Below are the code and all the weights of a small trained network. Each question names an input and a class and asks about switching units off, where a switched-off unit gives its printed mean instead of its output.

import numpy as np


def w(rows, s, z=0):
    codes = np.array(rows[::2]) - 128.0
    scale = np.full(codes.shape[1], s)
    scale[-1] = z or s
    return codes * scale


def norm(h):
    return h / np.sqrt((h * h).mean(-1, keepdims=True) + 1e-5)


def f(y):
    return y / 2 * (1 + np.tanh(0.7978845608 * (y + 0.044715 * y**3)))


def log_softmax(a):
    a = a - a.max(-1, keepdims=True)
    return a - np.log(np.exp(a).sum(-1, keepdims=True))


def net(x, mask):
    res = np.array(x, float).reshape(1, 6) / 4 @ E
    u = 0
    for l in range(4):
        y = f(norm(res) @ A[l][:, :-1].T + A[l][:, -1])
        res = res + np.where(mask[u : u + 6], y, B[l][:, -1]) @ B[l][:, :-1]
        u += 6
    return log_softmax(norm(res)[-1] @ U[:, :-1].T + U[:, -1])


A, B = {}, {}
E = w([
[133,164,178,101,145,134,88,89,111,101],'x0',
[171,74,133,92,155,142,132,88,167,109],'x1',
[108,125,115,81,161,133,197,97,68,129],'x2',
[111,203,147,135,162,141,137,177,99,64],'x3',
[235,213,165,167,109,252,208,123,123,78],'x4',
[85,140,219,166,208,125,205,73,166,72],'x5',
],0.0028)
A[0] = w([
[144,28,20,144,78,69,109,174,171,190,62],'0.n1',
[102,34,139,76,143,90,48,40,159,165,12],'0.n2',
[188,131,148,162,136,207,253,52,176,120,50],'0.n3',
[219,149,106,76,61,160,82,156,82,137,2],'0.n4',
[99,195,152,180,81,177,133,182,89,177,64],'0.n5',
[60,121,128,74,185,89,192,133,56,170,18],'0.n6',
],0.0033,0.0028)
B[0] = w([
[54,67,74,115,121,194,95,220,220,154,253],'0.n1',
[140,55,185,121,97,83,118,36,150,225,210],'0.n2',
[172,58,130,174,153,208,251,87,199,161,232],'0.n3',
[182,229,75,91,148,203,41,141,123,113,134],'0.n4',
[81,143,155,149,74,62,118,103,109,152,132],'0.n5',
[115,97,69,49,168,146,151,113,52,85,141],'0.n6',
],0.003,0.0017)
A[1] = w([
[158,155,169,115,130,135,183,57,82,113,52],'1.n1',
[80,117,105,76,179,94,198,105,35,111,1],'1.n2',
[174,174,110,168,52,121,115,134,80,163,32],'1.n3',
[210,191,80,132,100,189,106,181,90,124,62],'1.n4',
[190,151,117,121,113,199,156,135,109,137,48],'1.n5',
[120,40,134,91,133,45,98,3,121,186,17],'1.n6',
],0.0043,0.0032)
B[1] = w([
[118,50,43,166,94,118,120,145,149,156,147],'1.n1',
[55,141,58,69,204,131,176,191,53,84,149],'1.n2',
[122,184,150,131,79,124,145,139,82,162,118],'1.n3',
[151,200,167,60,68,142,62,16,90,137,201],'1.n4',
[148,142,103,86,144,147,135,81,147,108,154],'1.n5',
[93,155,244,31,178,62,84,2,179,204,252],'1.n6',
],0.0039,0.0022)
A[2] = w([
[221,149,125,74,109,184,77,115,169,131,30],'2.n1',
[193,171,144,121,86,129,81,120,122,142,50],'2.n2',
[114,162,227,194,147,99,107,164,125,23,4],'2.n3',
[128,184,210,167,210,101,134,73,134,4,50],'2.n4',
[136,53,92,160,80,157,96,185,151,208,67],'2.n5',
[77,98,205,232,205,54,105,164,188,61,109],'2.n6',
],0.0036,0.0026)
B[2] = w([
[123,108,63,70,205,164,73,157,84,75,152],'2.n1',
[96,177,91,120,113,141,110,86,56,134,128],'2.n2',
[160,155,116,208,203,79,97,210,164,83,116],'2.n3',
[200,89,13,179,107,65,52,255,181,92,185],'2.n4',
[98,125,54,183,86,140,146,202,151,132,158],'2.n5',
[208,217,99,5,164,209,17,151,138,79,254],'2.n6',
],0.0029,0.0018)
A[3] = w([
[47,92,87,113,201,81,216,158,35,77,21],'3.n1',
[58,158,164,86,87,48,45,137,96,143,123],'3.n2',
[122,32,27,148,70,124,89,224,166,193,4],'3.n3',
[180,182,214,153,138,170,206,97,104,68,47],'3.n4',
[210,102,176,177,156,215,253,96,184,111,22],'3.n5',
[101,183,135,228,75,124,158,133,94,132,141],'3.n6',
],0.0046,0.0029)
B[3] = w([
[57,188,158,92,168,253,208,157,99,74,170],'3.n1',
[148,85,134,154,124,153,213,103,146,147,251],'3.n2',
[61,77,22,156,74,192,109,247,220,109,184],'3.n3',
[104,37,48,111,124,129,129,130,170,166,183],'3.n4',
[185,28,31,215,153,16,206,39,96,53,251],'3.n5',
[113,80,165,137,133,52,146,149,103,163,146],'3.n6',
],0.0055,0.0029)
U = w([
[234,14,22,241,166,48,239,29,122,42,169],'0',
[97,213,228,242,19,32,169,169,25,220,3],'1',
[193,215,194,199,232,43,22,241,186,14,53],'2',
[59,28,251,21,208,24,60,5,212,231,129],'3',
[246,239,75,34,30,239,28,41,28,145,167],'4',
[17,194,162,56,232,243,234,167,34,47,141],'5',
[31,28,9,132,37,191,58,255,233,187,182],'6',
],0.0081,0.0024)

Each question gives the input, the list of numbers given to net, and the class t.
The units are the neurons (one row each of A and B). Each row of codes is followed by its name. A weight is (code - 128) times the scale printed after its matrix; where a second scale follows, it is the last column's (A, B and U).
mask holds one flag per neuron, layer by layer. A switched-off neuron (its flag False) gives its mean, the last column of its row in B, instead of its output. The means were averaged over made-up inputs and are rounded, as every weight is.
A unit's drop is (log p(t) with every unit on - log p(t) with that unit switched off) / (log p(t) with every unit on - log p(t) with every unit switched off).
The circuit of an input: a set's keep is (log p(t) with only the set's units on - log p(t) with every unit switched off) / (log p(t) with every unit on - log p(t) with every unit switched off). Starting from the 12 units with the biggest drops (on a tie, the unit counted first), units are removed one at a time, each time the one whose removal leaves the highest keep (on an exact tie, the one counted first), for as long as the keep stays at least 0.8.
circuit, biggest first: the units of the circuit, biggest drop first
most important unit: the unit with the biggest drop
k most important neurons: the k neurons with the biggest drops, biggest first
top k neurons in layer l: the k neurons of layer l with the biggest drops, biggest first
drop when u is switched off: that unit's drop, to one decimal
input [2,7,7,3,-5,8], class 5: most important unit	3.n1
input [3,-3,-3,-7,2,-1], class 6: 2 most important neurons	(0.n1, 1.n6)
input [7,-3,8,-1,-5,-3], class 5: 2 most important neurons	(1.n2, 0.n6)
input [2,-8,-4,4,-7,1], class 2: top 3 neurons in layer 3	(3.n4, 3.n3, 3.n5)
input [2,-5,1,-3,3,0], class 1: circuit, biggest first	(0.n5, 1.n3)
input [-4,8,5,3,-3,2], class 5: circuit, biggest first	(1.n2, 3.n1)
input [2,1,-1,7,-5,6], class 2: circuit, biggest first	(2.n4, 2.n6)
input [-8,4,-3,5,-1,4], class 2: 2 most important neurons	(2.n6, 2.n4)
input [8,0,0,8,3,-2], class 4: 2 most important neurons	(1.n4, 3.n5)
input [7,-6,1,4,4,7], class 0: 2 most important neurons	(0.n3, 3.n4)
input [2,6,-8,4,2,0], class 2: 2 most important neurons	(2.n3, 2.n4)
input [-8,1,-8,-5,-4,6], class 6: 2 most important neurons	(0.n1, 3.n3)
input [-2,-5,6,1,1,-8], class 4: 2 most important neurons	(1.n4, 0.n4)
input [-3,1,6,7,-8,-4], class 5: circuit, biggest first	(3.n1)
input [4,-5,0,5,4,2], class 2: 2 most important neurons	(2.n4, 2.n3)
input [1,-1,5,-8,3,-5], class 4: 2 most important neurons	(1.n4, 0.n4)
input [5,-1,2,0,0,3], class 5: 3 most important neurons	(1.n2, 3.n1, 1.n1)
input [5,-2,-5,-3,2,0], class 4: top 2 neurons in layer 2	(2.n1, 2.n5)
input [1,-4,3,5,1,-3], class 1: top 2 neurons in layer 0	(0.n5, 0.n3)
input [-4,2,1,-1,-1,-1], class 6: circuit, biggest first	(0.n1)
input [-6,-1,7,-7,-3,0], class 6: top 2 neurons in layer 0	(0.n1, 0.n5)
input [-6,4,-3,5,4,-3], class 4: drop when 1.n4 is switched off	1.6
input [8,-8,0,1,5,-1], class 1: drop when 1.n3 is switched off	0.1
input [-4,-2,6,-4,-1,-2], class 6: drop when 3.n3 is switched off	0.1
input [8,5,0,7,0,6], class 2: drop when 2.n4 is switched off	0.3
input [3,1,-8,6,6,-1], class 4: top 3 neurons in layer 3	(3.n5, 3.n4, 3.n3)
input [-5,-5,-8,0,5,0], class 1: most important unit	3.n6
